Here is a tiny trained network, its code and every weight. The questions are about switching its units off for an input and a class, where a switched-off unit gives its printed mean instead of its output.

import numpy as np


def w(rows, s, z=0):
    codes = np.array(rows[::2]) - 128.0
    scale = np.full(codes.shape[1], s)
    scale[-1] = z or s
    return codes * scale


def f(y):
    return np.maximum(y, 0)


def log_softmax(a):
    a = a - a.max(-1, keepdims=True)
    return a - np.log(np.exp(a).sum(-1, keepdims=True))


def net(x, mask):
    res = np.array(x, float).reshape(1, 8) / 4 @ E
    y = f(res @ A[0][:, :-1].T + A[0][:, -1])
    res = res + np.where(mask, y, B[0][:, -1]) @ B[0][:, :-1]
    return log_softmax(res[-1] @ U[:, :-1].T + U[:, -1])


A, B = {}, {}
E = w([
[141,150,106,45,44,37,88,162,174],'x0',
[30,133,198,170,164,108,78,154,53],'x1',
[107,120,128,128,71,170,95,244,124],'x2',
[48,89,71,137,172,26,141,170,194],'x3',
[105,165,210,52,163,181,152,100,133],'x4',
[211,83,170,148,156,168,74,172,167],'x5',
[226,133,184,157,136,76,122,144,125],'x6',
[101,2,83,79,119,108,139,100,116],'x7',
],0.0087)
A[0] = w([
[117,172,134,148,119,123,142,97,103,70],'n1',
[110,142,87,148,108,134,149,149,134,108],'n2',
[139,114,189,91,155,135,125,103,134,182],'n3',
[152,109,119,124,133,127,137,131,118,211],'n4',
[112,139,151,142,148,149,123,123,128,59],'n5',
[144,120,178,109,147,129,111,98,126,113],'n6',
[69,159,131,138,136,114,112,152,144,141],'n7',
[155,148,174,108,130,135,131,110,151,118],'n8',
[25,178,137,138,144,100,108,181,160,181],'n9',
[124,123,131,153,138,96,84,120,110,149],'n10',
[145,158,140,122,91,145,112,150,88,108],'n11',
[89,152,125,122,127,123,136,127,121,198],'n12',
[69,159,132,132,135,111,126,163,135,138],'n13',
[137,68,119,98,120,140,68,165,170,21],'n14',
[46,131,134,99,121,250,119,107,88,154],'n15',
[125,103,135,186,148,47,70,113,101,77],'n16',
[80,131,136,114,117,215,106,96,81,103],'n17',
[138,129,121,101,133,139,161,146,134,90],'n18',
[137,232,141,136,103,170,92,118,158,128],'n19',
[34,131,53,70,103,78,158,17,112,115],'n20',
[117,62,122,126,138,116,147,118,130,70],'n21',
[116,143,119,135,122,118,140,144,108,43],'n22',
[91,144,136,142,121,119,135,174,135,72],'n23',
[73,115,103,145,203,126,135,85,217,153],'n24',
[150,101,121,125,135,140,138,120,106,162],'n25',
[151,110,134,138,123,140,107,154,145,2],'n26',
[129,82,131,108,114,139,80,160,164,79],'n27',
],0.018,0.0026)
B[0] = w([
[142,110,129,102,134,127,113,153,155,166],'n1',
[135,123,162,129,136,131,111,117,109,161],'n2',
[163,144,123,164,133,135,97,113,94,184],'n3',
[70,129,152,126,142,152,130,136,124,154],'n4',
[155,126,112,133,112,124,104,113,119,162],'n5',
[141,148,125,161,144,122,97,139,80,171],'n6',
[117,122,131,93,112,117,150,145,74,177],'n7',
[156,122,129,125,146,147,111,135,89,174],'n8',
[116,98,112,58,100,152,126,160,28,216],'n9',
[134,140,138,147,114,100,125,114,109,163],'n10',
[148,133,114,130,156,124,130,120,151,179],'n11',
[131,121,116,117,125,146,151,121,116,166],'n12',
[100,114,119,90,98,135,129,132,87,179],'n13',
[107,130,113,80,140,138,169,147,184,191],'n14',
[84,130,154,239,89,97,108,92,86,252],'n15',
[103,129,142,197,113,150,103,99,75,194],'n16',
[85,119,140,198,101,114,117,90,96,219],'n17',
[120,116,131,143,132,100,111,121,128,147],'n18',
[214,147,127,99,186,141,89,151,96,212],'n19',
[199,133,108,4,170,157,129,193,115,252],'n20',
[170,159,127,113,136,125,124,132,154,170],'n21',
[121,119,120,123,124,125,135,101,121,142],'n22',
[118,121,129,83,120,120,150,117,102,163],'n23',
[175,155,137,164,166,121,115,116,209,196],'n24',
[107,129,130,129,107,103,123,144,123,156],'n25',
[111,133,122,74,114,99,141,119,139,157],'n26',
[135,111,114,89,131,141,162,138,170,180],'n27',
],0.022,0.019)
U = w([
[76,68,144,204,55,130,74,103,32,112],'0',
[192,156,128,191,189,150,54,121,139,189],'1',
[142,83,58,52,142,173,147,212,151,188],'2',
[101,123,137,255,141,94,121,55,236,2],'3',
],0.0079,0.0024)

Each question gives the input, the list of numbers given to net, and the class t.
The units are the neurons (one row each of A and B). Each row of codes is followed by its name. A weight is (code - 128) times the scale printed after its matrix; where a second scale follows, it is the last column's (A, B and U).
mask holds one flag per neuron, in row order. A switched-off neuron (its flag False) gives its mean, the last column of its row in B, instead of its output. The means were averaged over made-up inputs and are rounded, as every weight is.
A unit's drop is (log p(t) with every unit on - log p(t) with that unit switched off) / (log p(t) with every unit on - log p(t) with every unit switched off).
The circuit of an input: a set's keep is (log p(t) with only the set's units on - log p(t) with every unit switched off) / (log p(t) with every unit on - log p(t) with every unit switched off). Starting from the 12 units with the biggest drops (on a tie, the unit counted first), units are removed one at a time, each time the one whose removal leaves the highest keep (on an exact tie, the one counted first), for as long as the keep stays at least 0.8.
circuit, biggest first: the units of the circuit, biggest drop first
most important unit: the unit with the biggest drop
top k neurons: the k neurons with the biggest drops, biggest first
drop when u is switched off: that unit's drop, to one decimal
input [-1,0,8,-3,-5,6,-7,2], class 3: circuit, biggest first -> [n9; n20; n14]
input [-6,-8,2,-2,-3,0,-2,3], class 3: circuit, biggest first -> [n9; n20; n13]
input [3,8,-6,5,-7,-7,6,-1], class 2: circuit, biggest first -> [n20]
input [2,-6,-5,-1,-6,4,5,2], class 2: top 2 neurons -> [n15; n17]
input [3,-4,-4,7,2,8,2,2], class 3: top 3 neurons -> [n20; n9; n24]
input [-8,-3,0,-4,-6,4,1,7], class 3: top 2 neurons -> [n20; n9]
input [-5,-3,-2,6,-4,2,4,2], class 3: top 2 neurons -> [n20; n19]
input [0,-3,7,-5,3,6,-4,5], class 3: top 2 neurons -> [n9; n14]
input [2,1,4,4,-5,1,8,6], class 2: top 4 neurons -> [n15; n14; n17; n27]
input [1,0,4,4,4,-1,0,-2], class 2: top 3 neurons -> [n15; n17; n16]
input [8,6,-7,-2,2,4,-8,-3], class 2: top 2 neurons -> [n20; n16]
input [-3,2,-3,4,5,-8,-5,7], class 2: drop when n20 is switched off -> 7.5
input [-7,-5,-3,-6,8,4,-5,-2], class 0: drop when n15 is switched off -> 0.2
input [-1,-4,-4,0,2,1,-3,0], class 1: most important unit -> n9
input [-2,-7,-7,2,-7,6,2,4], class 3: drop when n20 is switched off -> 0.5
